Below are the code and all the weights of a small trained network. Each question names an input and a class and asks about switching units off, where a switched-off unit gives its printed mean instead of its output.

import numpy as np


def w(rows, s, z=0):
    codes = np.array(rows[::2]) - 128.0
    scale = np.full(codes.shape[1], s)
    scale[-1] = z or s
    return codes * scale


def norm(h):
    return h / np.sqrt((h * h).mean(-1, keepdims=True) + 1e-5)


def f(y):
    return np.maximum(y, 0)


def log_softmax(a):
    a = a - a.max(-1, keepdims=True)
    return a - np.log(np.exp(a).sum(-1, keepdims=True))


def net(x, mask):
    res = np.array(x, float).reshape(1, 2) / 4 @ E
    u = 0
    for l in range(3):
        y = f(norm(res) @ A[l][:, :-1].T + A[l][:, -1])
        res = res + np.where(mask[u : u + 3], y, B[l][:, -1]) @ B[l][:, :-1]
        u += 3
    return log_softmax(norm(res)[-1] @ U[:, :-1].T + U[:, -1])


A, B = {}, {}
E = w([
[65,105,179,145,253,204,130,126,156,144],'x0',
[215,114,101,37,135,125,130,237,176,26],'x1',
],0.0032)
A[0] = w([
[190,128,111,125,102,122,136,122,145,105,161],'0.n1',
[65,148,135,242,207,161,87,1,138,210,104],'0.n2',
[101,155,98,202,12,41,141,2,26,220,4],'0.n3',
],0.003,0.0035)
B[0] = w([
[122,165,126,151,92,119,105,121,96,172,176],'0.n1',
[157,82,162,112,101,45,168,177,91,141,254],'0.n2',
[125,190,91,177,129,230,2,72,189,116,251],'0.n3',
],0.0057,0.0049)
A[1] = w([
[107,134,121,119,254,226,114,165,161,78,27],'1.n1',
[165,139,82,95,60,33,195,126,92,92,2],'1.n2',
[105,102,140,115,171,174,131,114,159,57,68],'1.n3',
],0.0048,0.0028)
B[1] = w([
[111,177,16,81,93,177,212,10,156,170,253],'1.n1',
[197,103,196,145,194,89,133,252,120,58,219],'1.n2',
[92,176,32,68,16,128,138,68,96,118,186],'1.n3',
],0.0044,0.0028)
A[2] = w([
[72,38,241,150,253,112,169,122,96,152,111],'2.n1',
[116,149,88,81,154,193,172,111,142,110,17],'2.n2',
[109,93,153,156,210,147,162,118,138,138,5],'2.n3',
],0.0055,0.0015)
B[2] = w([
[30,3,205,89,191,121,196,168,169,168,253],'2.n1',
[80,164,59,77,184,152,177,78,137,142,200],'2.n2',
[136,103,204,173,147,145,161,175,114,49,158],'2.n3',
],0.0067,0.0042)
U = w([
[132,192,95,221,58,146,12,27,122,170,200],'0',
[61,24,216,138,167,121,207,133,143,176,246],'1',
[239,148,133,118,106,84,126,249,113,56,31],'2',
[92,164,1,39,152,170,219,36,154,128,45],'3',
],0.009,0.0012)

Each question gives the input, the list of numbers given to net, and the class t.
The units are the neurons (one row each of A and B). Each row of codes is followed by its name. A weight is (code - 128) times the scale printed after its matrix; where a second scale follows, it is the last column's (A, B and U).
mask holds one flag per neuron, layer by layer. A switched-off neuron (its flag False) gives its mean, the last column of its row in B, instead of its output. The means were averaged over made-up inputs and are rounded, as every weight is.
A unit's drop is (log p(t) with every unit on - log p(t) with that unit switched off) / (log p(t) with every unit on - log p(t) with every unit switched off).
The circuit of an input: a set's keep is (log p(t) with only the set's units on - log p(t) with every unit switched off) / (log p(t) with every unit on - log p(t) with every unit switched off). Starting from all 9 units, units are removed one at a time, each time the one whose removal leaves the highest keep (on an exact tie, the one counted first), for as long as the keep stays at least 0.8.
circuit, biggest first: the units of the circuit, biggest drop first
k most important neurons: the k neurons with the biggest drops, biggest first
drop of u: that unit's drop, to one decimal
input [0,1], class 2: 2 most important neurons -> [0.n3 2.n1]
input [-2,3], class 2: 2 most important neurons -> [0.n3 2.n1]
input [-6,1], class 2: circuit, biggest first -> [1.n2]
input [6,1], class 3: 2 most important neurons -> [1.n1 1.n3]
input [0,-7], class 0: 3 most important neurons -> [0.n3 2.n1 1.n2]
input [-1,2], class 2: 3 most important neurons -> [0.n3 2.n1 0.n2]
input [-8,-1], class 0: 2 most important neurons -> [0.n3 0.n2]
input [-3,-3], class 0: drop of 1.n2 -> 0.0
input [2,3], class 3: drop of 1.n3 -> 0.0
input [-6,0], class 0: drop of 0.n2 -> 0.5
